Below is a small trained network, with its code and all its weights. Each question gives an input and a class and asks what happens when units are switched off, that is, made to give their printed mean instead of their output.

import numpy as np


def w(rows, s, z=0):
    codes = np.array(rows[::2]) - 128.0
    scale = np.full(codes.shape[1], s)
    scale[-1] = z or s
    return codes * scale


def f(y):
    return np.maximum(y, 0)


def log_softmax(a):
    a = a - a.max(-1, keepdims=True)
    return a - np.log(np.exp(a).sum(-1, keepdims=True))


def net(x, mask):
    res = np.array(x, float).reshape(1, 5) / 4 @ E
    y = f(res @ A[0][:, :-1].T + A[0][:, -1])
    res = res + np.where(mask, y, B[0][:, -1]) @ B[0][:, :-1]
    return log_softmax(res[-1] @ U[:, :-1].T + U[:, -1])


A, B = {}, {}
E = w([
[228,189,111,190,136,134,133,103,197,154,113,200],'x0',
[183,160,98,89,114,31,139,92,192,62,92,74],'x1',
[88,86,47,157,96,117,91,181,101,57,10,154],'x2',
[236,71,212,104,60,82,223,116,63,168,99,165],'x3',
[124,194,80,120,179,125,153,38,51,159,101,140],'x4',
],0.012)
A[0] = w([
[124,115,126,87,106,71,150,89,123,78,114,36,70],'n1',
[117,193,101,118,172,146,196,36,18,149,112,137,78],'n2',
[198,60,238,86,56,84,225,85,62,173,106,170,50],'n3',
[39,141,183,83,118,148,146,150,51,128,150,114,109],'n4',
[150,84,199,129,58,178,125,155,187,106,163,135,78],'n5',
[148,64,172,125,95,128,93,233,213,131,169,120,115],'n6',
[90,66,174,123,130,207,98,100,107,198,184,231,3],'n7',
[75,79,170,173,156,204,129,137,67,171,188,231,62],'n8',
[156,141,168,98,131,80,158,36,213,102,137,42,86],'n9',
[162,134,241,115,157,148,142,88,126,182,228,57,31],'n10',
[218,175,149,252,126,182,123,110,208,185,93,254,73],'n11',
[82,53,154,37,116,112,113,134,57,143,140,47,76],'n12',
[109,46,75,169,93,126,120,169,73,86,7,177,22],'n13',
[112,170,150,109,204,149,97,123,167,129,192,98,101],'n14',
],0.0092,0.005)
B[0] = w([
[164,101,110,114,90,64,137,89,174,118,162,148,171],'n1',
[170,208,111,62,189,157,149,162,69,220,70,87,196],'n2',
[32,62,84,143,205,179,111,54,176,81,149,149,251],'n3',
[123,174,105,141,71,111,217,171,168,111,195,81,192],'n4',
[145,164,152,56,156,183,148,121,73,192,82,108,185],'n5',
[120,220,107,41,199,122,101,163,70,193,101,127,208],'n6',
[165,132,116,99,78,97,89,138,144,95,120,197,196],'n7',
[162,81,28,70,60,81,60,72,156,86,134,215,214],'n8',
[169,88,81,124,88,93,132,121,135,83,76,224,194],'n9',
[167,146,188,254,108,122,63,173,26,87,76,130,219],'n10',
[128,172,154,125,109,139,244,200,171,59,188,59,231],'n11',
[149,197,163,131,123,150,231,147,127,100,212,101,202],'n12',
[140,97,191,182,152,104,101,186,50,69,123,182,223],'n13',
[77,48,131,168,193,153,85,141,121,61,116,136,194],'n14',
],0.0095,0.02)
U = w([
[148,117,182,235,117,120,108,148,60,108,96,151,119],'0',
[183,112,85,66,58,75,119,101,167,110,121,183,137],'1',
[137,149,146,133,95,142,211,147,162,116,210,88,107],'2',
[5,110,89,156,208,176,95,99,162,107,144,132,149],'3',
[150,155,129,35,172,151,138,126,72,200,84,122,120],'4',
[135,115,113,133,133,129,141,130,128,137,144,140,254],'5',
[136,96,159,168,67,136,102,105,133,183,92,126,90],'6',
[126,102,154,138,107,122,111,94,169,172,143,106,90],'7',
],0.013,0.0093)

Each question gives the input, the list of numbers given to net, and the class t.
The units are the neurons (one row each of A and B). Each row of codes is followed by its name. A weight is (code - 128) times the scale printed after its matrix; where a second scale follows, it is the last column's (A, B and U).
mask holds one flag per neuron, in row order. A switched-off neuron (its flag False) gives its mean, the last column of its row in B, instead of its output. The means were averaged over made-up inputs and are rounded, as every weight is.
A unit's drop is (log p(t) with every unit on - log p(t) with that unit switched off) / (log p(t) with every unit on - log p(t) with every unit switched off).
The circuit of an input: a set's keep is (log p(t) with only the set's units on - log p(t) with every unit switched off) / (log p(t) with every unit on - log p(t) with every unit switched off). Starting from the 12 units with the biggest drops (on a tie, the unit counted first), units are removed one at a time, each time the one whose removal leaves the highest keep (on an exact tie, the one counted first), for as long as the keep stays at least 0.8.
circuit, biggest first: the units of the circuit, biggest drop first
k most important neurons: the k neurons with the biggest drops, biggest first
drop when u is switched off: that unit's drop, to one decimal
input [1,6,0,0,-7], class 4: circuit, biggest first => (n6)
input [-2,7,-3,-5,-3], class 1: 2 most important neurons => (n3, n9)
input [6,-5,0,7,7], class 3: 2 most important neurons => (n3, n12)
input [6,-3,-7,5,7], class 0: 2 most important neurons => (n10, n6)
input [4,1,1,3,5], class 4: 4 most important neurons => (n2, n4, n12, n1)
input [0,-7,-2,-4,-6], class 1: 2 most important neurons => (n8, n7)
input [7,6,-1,-4,-1], class 2: 2 most important neurons => (n11, n8)
input [-4,2,-6,-3,6], class 0: 2 most important neurons => (n10, n6)
input [0,3,5,5,-6], class 4: 4 most important neurons => (n6, n10, n5, n14)
input [-4,6,-2,-3,8], class 4: 3 most important neurons => (n2, n8, n7)
input [8,-7,-4,-7,-1], class 2: 2 most important neurons => (n11, n3)
input [-5,-5,6,-5,5], class 0: 3 most important neurons => (n3, n13, n11)
input [-2,7,5,-4,7], class 1: 4 most important neurons => (n1, n6, n10, n5)
input [-7,1,6,1,-6], class 2: most important neuron => (n12)
input [-4,1,-7,6,5], class 0: drop when n10 is switched off => 5.7
input [6,1,-3,8,3], class 3: drop when n3 is switched off => 1.7
input [1,-3,5,-5,7], class 4: drop when n10 is switched off => 0.3
